[[136 132 138 114]
 [100 119 146 110]
 [140 126 108 139]]
->
[[100 119 146 110]
 [140 126 108 139]
 [136 132 138 114]]

[[106 125 133 134 121]
 [132 128 138 142 122]
 [133 113 134 137 121]
 [129 153 133 134 116]]
->
[[133 113 134 137 121]
 [106 125 133 134 121]
 [132 128 138 142 122]
 [129 153 133 134 116]]

[[128 124 119 121 124 150 117 133 108 108 129 114 105]
 [122 110 151 138 113 142 141 114 123 130 130 150 136]
 [106 127 149 148 130 107 150 127 134 127 111 152 135]
 [135 128 125 127 126 140 131 140 116 132 106 110 118]
 [123 133 115 146 141 132 120 107 121 128 107 146 121]
 [131 111 108 138 143 140 143 120 141 128 106 150 131]]
->
[[122 110 151 138 113 142 141 114 123 130 130 150 136]
 [131 111 108 138 143 140 143 120 141 128 106 150 131]
 [128 124 119 121 124 150 117 133 108 108 129 114 105]
 [106 127 149 148 130 107 150 127 134 127 111 152 135]
 [135 128 125 127 126 140 131 140 116 132 106 110 118]
 [123 133 115 146 141 132 120 107 121 128 107 146 121]]

[[138 124 117 116 129 150 123 127 135 122 128 123 117 129 113]
 [129 133 122 129 133 129 129 109 126 124 130 140 122 131 131]
 [131 134 141 138 124 120 123 119 128 121 131 123 140 126 138]
 [136 132 132 120 134 130 127 109 126 122 129 131 130 129 126]]
->
[[138 124 117 116 129 150 123 127 135 122 128 123 117 129 113]
 [136 132 132 120 134 130 127 109 126 122 129 131 130 129 126]
 [129 133 122 129 133 129 129 109 126 124 130 140 122 131 131]
 [131 134 141 138 124 120 123 119 128 121 131 123 140 126 138]]

[[140 129 136 129 124 134 134 140 126 123 111 147]
 [130 118 107 120 111 142 125 129 108 109 147 105]]
->
[[130 118 107 120 111 142 125 129 108 109 147 105]
 [140 129 136 129 124 134 134 140 126 123 111 147]]

[[128 129 128 128 128 128 128 127 128 128 128 129 128]
 [125 106 126 138 128 130 129 129 128 128 142 108 128]
 [122 127 130 126 129 127 149 129 127 128 125 129 128]
 [129 128 130 130 129 131 128 127 125 129 137 131 128]]
->
[[125 106 126 138 128 130 129 129 128 128 142 108 128]
 [122 127 130 126 129 127 149 129 127 128 125 129 128]
 [129 128 130 130 129 131 128 127 125 129 137 131 128]
 [128 129 128 128 128 128 128 127 128 128 128 129 128]]

[[105 116 102 123 121 140 133 122 130 135 127 149]
 [103 110 110 142 122 117 125 143 135 126 122 114]]
->
[[103 110 110 142 122 117 125 143 135 126 122 114]
 [105 116 102 123 121 140 133 122 130 135 127 149]]

[[111 116 140 123 139 140 120 140 134 121]
 [132 122 104 129 110 126 123 111 126 114]
 [124 129 141 126 134 129 109 145 124 123]
 [136 137 119 131 128 119 125 131 124 137]
 [137 136 115 127 118 121 127 122 132 130]
 [126 134 131 121 128 126  98 146 129 113]
 [126 128 122 129 128 126 129 124 128 127]]
->
[[111 116 140 123 139 140 120 140 134 121]
 [132 122 104 129 110 126 123 111 126 114]
 [126 128 122 129 128 126 129 124 128 127]
 [124 129 141 126 134 129 109 145 124 123]
 [126 134 131 121 128 126  98 146 129 113]
 [137 136 115 127 118 121 127 122 132 130]
 [136 137 119 131 128 119 125 131 124 137]]
---
[[134 128 122 128 129 127 129 132 115 136 139 134 125 116]
 [139 127 133 129 131 126 133 135 137 123 124 126 123 123]
 [128 128 125 128 132 129 130 131 126 128 125 122 131 129]
 [127 128 126 128 122 130 129 128 119 132 133 127 129 150]]
->
[[139 127 133 129 131 126 133 135 137 123 124 126 123 123]
 [127 128 126 128 122 130 129 128 119 132 133 127 129 150]
 [128 128 125 128 132 129 130 131 126 128 125 122 131 129]
 [134 128 122 128 129 127 129 132 115 136 139 134 125 116]]

[[128 132 112 109 104 126]
 [137 124 139 135 142 130]
 [128 136 143 125 127 140]
 [138 126 121 144 158 153]]
->
[[128 136 143 125 127 140]
 [137 124 139 135 142 130]
 [138 126 121 144 158 153]
 [128 132 112 109 104 126]]

[[135 120 134 133 123]
 [115 113 135 129 118]
 [109 141 124 121 133]
 [146 130 133 149 124]
 [144 124 123 113 136]
 [148 112 137 134 125]]
->
[[148 112 137 134 125]
 [115 113 135 129 118]
 [135 120 134 133 123]
 [146 130 133 149 124]
 [109 141 124 121 133]
 [144 124 123 113 136]]

[[147 140 142 132 123 130 129 133 134 122 123 106 132 123 142]
 [155 106 106 137 119 119 134 152 125 121 111 128 109 126 128]
 [123 125 124 125 129 133 119 121 116 126 126 134 131 109 126]
 [147 121 112 140 112 132 137 117 152 129 113 133 131 123 119]]
->
[[147 140 142 132 123 130 129 133 134 122 123 106 132 123 142]
 [123 125 124 125 129 133 119 121 116 126 126 134 131 109 126]
 [147 121 112 140 112 132 137 117 152 129 113 133 131 123 119]
 [155 106 106 137 119 119 134 152 125 121 111 128 109 126 128]]

[[126 124 116 135 125 155 127 125 135 125 126 124 118]
 [132 124 115 117 121 126 142 120 132 141 126 125 121]
 [128 127 133 121 128 143 136 115 132 144 123 131 133]
 [116 130 139 123 132 105 126 134 124 124 129 134 133]
 [131 128 124 118 125 115 134 142 128 130 126 127 126]
 [138 125 131 117 135 125 132 125 128 137 129 132 128]
 [121 128 113 133 124 127 128 139 129 128 128 121 115]]
->
[[116 130 139 123 132 105 126 134 124 124 129 134 133]
 [128 127 133 121 128 143 136 115 132 144 123 131 133]
 [138 125 131 117 135 125 132 125 128 137 129 132 128]
 [131 128 124 118 125 115 134 142 128 130 126 127 126]
 [126 124 116 135 125 155 127 125 135 125 126 124 118]
 [132 124 115 117 121 126 142 120 132 141 126 125 121]
 [121 128 113 133 124 127 128 139 129 128 128 121 115]]

[[130 117 115]
 [101 152 125]]
->
[[101 152 125]
 [130 117 115]]
---
[[131 123 140 116 134 129 154 122 120 121 129]
 [127 124 141 133 127 128 131 115 113 127 132]
 [125 124 134 129 135 134 137 111 123 128 136]]
->
[[127 124 141 133 127 128 131 115 113 127 132]]

[[125 132 137 124 131 126 110 127 132]
 [126 131 136 128 127 128 116 124 136]
 [125 130 126 126 118 131 153 124 129]
 [126 135 145 130 126 118 121 118 136]
 [132 118 120 138 131 125 130 135 136]]
->
[[126 131 136 128 127 128 116 124 136]
 [126 135 145 130 126 118 121 118 136]]

[[156 118 145 107 121 118 112 123]
 [151 112 128 119 112 111 121 131]
 [157 124 126 108 124 132 120 136]]
->
[[151 112 128 119 112 111 121 131]]

[[118 119 129 143 153 128 135 132 134 138 117]
 [136 128 132 118 115 125 111 129 144 132 123]]
->
[[136 128 132 118 115 125 111 129 144 132 123]]

[[123 132 135 138 132 151  99 115]
 [128 134 125 131 126 127 126 125]
 [129 129 125 127 125 122 133 128]
 [130 127 127 127 126 125 131 130]
 [127 130 127 128 127 128 127 129]
 [128 129 117 141 120 128 131 113]
 [126 126 133 121 131 128 126 137]
 [126 124 129 125 128 128 127 131]]
->
[[128 134 125 131 126 127 126 125]
 [130 127 127 127 126 125 131 130]
 [128 129 117 141 120 128 131 113]
 [126 124 129 125 128 128 127 131]]

[[124 103 146 105 116]
 [139 154 142 127 154]
 [131 100 104 107 145]
 [153 150 153 132 103]
 [124 117 150 128 143]
 [123 105 116 136 124]
 [154 152 103 148 115]]
->
[[139 154 142 127 154]
 [153 150 153 132 103]
 [123 105 116 136 124]]

[[114 112 142]
 [127 119 123]
 [136 121 116]
 [120 139 150]
 [157 125 123]
 [125 113 122]
 [117 117 136]
 [138 123 128]
 [119 118 132]
 [132 130 136]]
->
[[127 119 123]
 [120 139 150]
 [125 113 122]
 [138 123 128]
 [132 130 136]]
---
[[128 136 128 129]
 [129 105 128 129]
 [128 131 128 134]
 [127 109 127 123]
 [128 106 128 131]]
->
[129 128 131 127]

[[100 142 137]
 [148 116 140]
 [145 132 111]]
->
[137 116 145]

[[114 131 144]
 [125 132 152]
 [130 106 111]]
->
[144 132 130]

[[135 126 115]
 [102 140 111]]
->
[115 140]

[[151 132 135 137 128]
 [130 126 125 128 123]
 [135 125 130 141 128]
 [128 134 130 120 128]]
->
[128 128 130 134]

[[135 134 145]
 [130 145 131]
 [137 146 153]]
->
[145 145 137]
